Here is a tiny trained network, its code and every weight. The questions are about switching its units off for an input and a target symbol, where a switched-off unit gives its printed mean instead of its output.

import numpy as np


def w(rows, s, z=0):
    codes = np.array(rows[::2]) - 128.0
    scale = np.full(codes.shape[1], s)
    scale[-1] = z or s
    return codes * scale


def f(y):
    return np.maximum(y, 0)


def softmax(a):
    e = np.exp(a - a.max(-1, keepdims=True))
    return e / e.sum(-1, keepdims=True)


def log_softmax(a):
    a = a - a.max(-1, keepdims=True)
    return a - np.log(np.exp(a).sum(-1, keepdims=True))


def net(x, mask):
    ids = ['αβεθλπστω'.index(c) for c in x.split()]
    T = len(ids)
    res = E[ids] + P[:T]
    q, k, v = (res @ M[0].T for M in (Q, K, V))
    z = softmax(np.where(np.tri(T) > 0, q @ k.T / 4**0.5, -1e9)) @ v
    res = res + np.where(mask[0], z, O[0][:, -1]) @ O[0][:, :-1]
    y = f(res @ A[0][:, :-1].T + A[0][:, -1])
    res = res + np.where(mask[1:9], y, B[0][:, -1]) @ B[0][:, :-1]
    return log_softmax(res[-1] @ U[:, :-1].T + U[:, -1])


Q, K, V, O, A, B = {}, {}, {}, {}, {}, {}
E = w([
[144,155,139],'α',
[120,182,149],'β',
[55,235,237],'ε',
[216,62,49],'θ',
[144,134,128],'λ',
[246,29,104],'π',
[94,172,198],'σ',
[227,45,159],'τ',
[76,126,48],'ω',
],0.013)
P = w([
[80,114,126],'0',
[132,244,143],'1',
[74,47,145],'2',
[148,190,119],'3',
[72,59,147],'4',
[153,185,165],'5',
[82,49,126],'6',
[186,155,201],'7',
[123,2,112],'8',
[216,123,203],'9',
[94,35,109],'10',
[219,114,198],'11',
],0.013)
Q[0] = w([
[81,61,239],'H1',
[49,156,42],'H1',
[192,152,1],'H1',
[156,158,117],'H1',
],0.008)
K[0] = w([
[18,130,47],'H1',
[176,253,145],'H1',
[254,132,189],'H1',
[112,31,158],'H1',
],0.0087)
V[0] = w([
[205,129,111],'H1',
[124,105,189],'H1',
[118,148,134],'H1',
[150,125,3],'H1',
],0.013)
O[0] = w([
[74,219,198,4],'H1',
[197,177,222,173],'H1',
[254,178,47,125],'H1',
[131,166,101,66],'H1',
],0.0075,0.0022)
A[0] = w([
[102,103,104,111],'N1',
[103,93,90,106],'N2',
[155,144,156,161],'N3',
[143,130,79,255],'N4',
[137,132,137,104],'N5',
[90,129,40,98],'N6',
[251,94,81,109],'N7',
[68,34,149,143],'N8',
],0.015,0.0077)
B[0] = w([
[98,156,127,157],'N1',
[8,150,107,169],'N2',
[173,164,106,197],'N3',
[162,176,225,232],'N4',
[58,109,124,133],'N5',
[98,131,159,165],'N6',
[109,162,126,234],'N7',
[112,87,38,254],'N8',
],0.012,0.008)
U = w([
[186,250,100,180],'α',
[173,154,214,252],'β',
[142,114,178,33],'ε',
[124,158,142,14],'θ',
[153,165,98,49],'λ',
[159,115,128,95],'π',
[158,99,128,177],'σ',
[186,88,109,127],'τ',
[98,158,86,124],'ω',
],0.013,0.0046)

Each question gives the input, a string of symbols that net reads in full, and the target symbol t.
The units are the heads (4 rows each of Q, K, V and O) and the neurons (one row each of A and B). Each row of codes is followed by its name. A weight is (code - 128) times the scale printed after its matrix; where a second scale follows, it is the last column's (O, A, B and U).
mask holds one flag per unit, heads first, then neurons. A switched-off unit (its flag False) gives its mean, the last column of its rows in O or B, instead of its output. The means were averaged over made-up inputs and are rounded, as every weight is.
A unit's drop is (log p(t) with every unit on - log p(t) with that unit switched off) / (log p(t) with every unit on - log p(t) with every unit switched off).
The circuit of an input: a set's keep is (log p(t) with only the set's units on - log p(t) with every unit switched off) / (log p(t) with every unit on - log p(t) with every unit switched off). Starting from all 9 units, units are removed one at a time, each time the one whose removal leaves the highest keep (on an exact tie, the one counted first), for as long as the keep stays at least 0.8.
circuit, biggest first: the units of the circuit, biggest drop first
top k neurons: the k neurons with the biggest drops, biggest first
drop when u is switched off: that unit's drop, to one decimal
input θ ω σ τ ω θ ε ε ω ε α π, target α: circuit, biggest first	N7
input ε α λ ω ε θ α τ, target α: top 3 neurons	N7, N3, N4
input π σ λ λ, target β: top 2 neurons	N8, N7
input ω λ λ, target ω: circuit, biggest first	H1, N2
input ω β α, target ω: top 3 neurons	N2, N8, N1
input ε ω α π β ω π, target ω: circuit, biggest first	N7, N2
input α σ β ω ω τ ε β θ ω α θ, target β: top 2 neurons	N8, N2
input ω λ σ, target ω: top 2 neurons	N8, N2
input τ π ω π ε α β λ λ ω θ, target ω: top 2 neurons	N2, N8
input ω τ ω τ τ, target ω: drop when H1 is switched off	0.5
input ω θ ω ε α ε α π, target α: drop when N4 is switched off	-0.1
input ω σ λ, target ω: drop when N2 is switched off	0.5
